Here is a tiny trained network, its code and every weight. The questions are about switching its units off for an input and a class, where a switched-off unit gives its printed mean instead of its output.

import numpy as np


def w(rows, s, z=0):
    codes = np.array(rows[::2]) - 128.0
    scale = np.full(codes.shape[1], s)
    scale[-1] = z or s
    return codes * scale


def norm(h):
    return h / np.sqrt((h * h).mean(-1, keepdims=True) + 1e-5)


def f(y):
    return np.maximum(y, 0)


def log_softmax(a):
    a = a - a.max(-1, keepdims=True)
    return a - np.log(np.exp(a).sum(-1, keepdims=True))


def net(x, mask):
    res = np.array(x, float).reshape(1, 4) / 4 @ E
    u = 0
    for l in range(4):
        y = f(norm(res) @ A[l][:, :-1].T + A[l][:, -1])
        res = res + np.where(mask[u : u + 7], y, B[l][:, -1]) @ B[l][:, :-1]
        u += 7
    return log_softmax(norm(res)[-1] @ U[:, :-1].T + U[:, -1])


A, B = {}, {}
E = w([
[9,158,117,139,59,130,59,126,117],'x0',
[207,99,51,154,52,136,78,47,57],'x1',
[127,128,128,128,128,129,128,129,129],'x2',
[161,232,167,184,206,104,3,135,52],'x3',
],0.0046)
A[0] = w([
[43,114,151,111,153,120,211,160,169,10],'0.n0',
[54,118,108,126,63,129,152,124,127,239],'0.n1',
[93,87,113,112,116,126,185,147,172,15],'0.n2',
[99,129,111,120,87,135,92,112,126,25],'0.n3',
[197,84,127,128,136,137,231,127,142,38],'0.n4',
[170,80,100,120,6,129,158,84,123,214],'0.n5',
[20,115,119,126,31,138,144,121,129,5],'0.n6',
],0.014,0.0026)
B[0] = w([
[121,99,25,200,172,204,122,174,104,226],'0.n0',
[65,102,209,146,73,137,107,101,134,212],'0.n1',
[112,127,204,87,93,196,187,90,115,204],'0.n2',
[136,117,121,142,149,82,63,128,111,163],'0.n3',
[155,118,200,100,120,15,87,119,193,228],'0.n4',
[149,72,43,166,98,203,148,85,62,254],'0.n5',
[192,123,153,80,149,9,105,137,195,220],'0.n6',
],0.015,0.013)
A[1] = w([
[81,217,45,53,80,134,225,123,136,31],'1.n0',
[122,168,69,90,103,190,216,154,141,1],'1.n1',
[105,181,66,56,112,116,170,126,137,15],'1.n2',
[114,156,115,100,119,154,165,135,117,80],'1.n3',
[138,183,36,49,95,123,188,169,195,55],'1.n4',
[134,253,79,43,103,179,253,146,124,51],'1.n5',
[90,217,57,91,76,112,195,128,105,71],'1.n6',
],0.021,0.0026)
B[1] = w([
[130,163,123,95,113,168,217,96,59,128],'1.n0',
[123,152,128,169,157,135,88,69,32,248],'1.n1',
[106,132,138,46,93,62,89,45,46,128],'1.n2',
[188,187,122,133,154,161,170,193,133,136],'1.n3',
[125,66,189,61,252,37,129,203,240,128],'1.n4',
[18,142,132,155,145,213,144,156,145,130],'1.n5',
[93,178,98,149,83,133,27,155,134,129],'1.n6',
],0.014,0.0016)
A[2] = w([
[104,134,105,136,186,156,156,180,152,22],'2.n0',
[110,115,21,166,108,179,130,122,78,103],'2.n1',
[214,131,87,65,163,59,196,134,173,98],'2.n2',
[85,151,136,125,152,176,129,194,159,3],'2.n3',
[103,146,157,89,97,45,101,139,201,93],'2.n4',
[80,114,115,88,94,157,188,122,139,44],'2.n5',
[128,250,137,113,155,113,82,143,92,100],'2.n6',
],0.019,0.0013)
B[2] = w([
[151,192,100,167,162,148,131,132,58,181],'2.n0',
[124,175,82,172,186,153,126,140,63,252],'2.n1',
[77,128,121,97,107,48,9,152,135,188],'2.n2',
[130,154,91,157,187,123,104,135,37,174],'2.n3',
[140,179,125,67,170,51,78,172,155,220],'2.n4',
[125,178,119,68,78,154,180,131,141,160],'2.n5',
[123,66,155,85,62,180,225,94,181,233],'2.n6',
],0.014,0.011)
A[3] = w([
[112,158,170,175,148,169,101,167,65,54],'3.n0',
[122,81,161,199,97,169,95,115,141,48],'3.n1',
[168,251,139,183,68,133,120,128,168,66],'3.n2',
[208,172,51,185,129,131,119,131,118,7],'3.n3',
[200,196,94,154,68,133,113,110,133,25],'3.n4',
[160,143,61,200,155,165,127,72,77,66],'3.n5',
[160,84,86,114,61,103,72,82,98,105],'3.n6',
],0.013,0.0012)
B[3] = w([
[211,122,35,216,98,93,111,21,66,186],'3.n0',
[150,241,83,60,87,143,200,75,119,178],'3.n1',
[126,153,116,132,74,150,89,120,113,130],'3.n2',
[53,164,76,138,68,193,113,104,124,199],'3.n3',
[73,69,135,114,154,105,103,101,98,150],'3.n4',
[104,179,150,185,231,142,132,229,89,247],'3.n5',
[84,240,174,135,237,153,157,254,191,230],'3.n6',
],0.0083,0.012)
U = w([
[125,170,68,215,193,172,126,138,31,255],'0',
[131,76,174,84,50,195,222,83,170,107],'1',
[139,133,160,87,145,2,25,155,182,12],'2',
],0.0073,0.00048)

Each question gives the input, the list of numbers given to net, and the class t.
The units are the neurons (one row each of A and B). Each row of codes is followed by its name. A weight is (code - 128) times the scale printed after its matrix; where a second scale follows, it is the last column's (A, B and U).
mask holds one flag per neuron, layer by layer. A switched-off neuron (its flag False) gives its mean, the last column of its row in B, instead of its output. The means were averaged over made-up inputs and are rounded, as every weight is.
A unit's drop is (log p(t) with every unit on - log p(t) with that unit switched off) / (log p(t) with every unit on - log p(t) with every unit switched off).
The circuit of an input: a set's keep is (log p(t) with only the set's units on - log p(t) with every unit switched off) / (log p(t) with every unit on - log p(t) with every unit switched off). Starting from the 12 units with the biggest drops (on a tie, the unit counted first), units are removed one at a time, each time the one whose removal leaves the highest keep (on an exact tie, the one counted first), for as long as the keep stays at least 0.8.
units of the circuit, in order: the units of the circuit, biggest drop first
unit that matters most: the unit with the biggest drop
top k neurons: the k neurons with the biggest drops, biggest first
k most important neurons of layer l: the k neurons of layer l with the biggest drops, biggest first
drop when u is switched off: that unit's drop, to one decimal
input [-6,-3,5,-6], class 1: top 3 neurons -> [0.n2; 0.n6; 0.n4]
input [1,0,-5,-6], class 1: top 2 neurons -> [0.n2; 0.n5]
input [-2,1,7,-8], class 1: unit that matters most -> 0.n4
input [8,7,4,6], class 2: top 3 neurons -> [0.n0; 0.n5; 0.n3]
input [4,-4,1,6], class 1: top 3 neurons -> [2.n6; 0.n0; 0.n5]
input [7,-6,3,2], class 2: top 4 neurons -> [0.n5; 0.n6; 2.n4; 2.n1]
input [6,-5,-8,2], class 2: top 3 neurons -> [0.n5; 0.n6; 2.n4]
input [3,5,1,7], class 1: 4 most important neurons of layer 0 -> [0.n5; 0.n0; 0.n6; 0.n4]
input [5,2,2,7], class 1: 3 most important neurons of layer 0 -> [0.n5; 0.n0; 0.n6]
input [8,5,-6,4], class 2: top 2 neurons -> [0.n0; 0.n5]
input [5,-3,-6,-3], class 2: 2 most important neurons of layer 0 -> [0.n6; 0.n5]
input [-1,2,7,3], class 1: drop when 0.n1 is switched off -> 0.7
input [2,-4,7,-7], class 1: drop when 0.n2 is switched off -> 0.7
input [-4,1,-2,-2], class 2: units of the circuit, in order -> [0.n4]
input [-3,4,5,5], class 1: drop when 0.n4 is switched off -> 0.8
input [-2,3,4,7], class 1: drop when 0.n4 is switched off -> 0.7
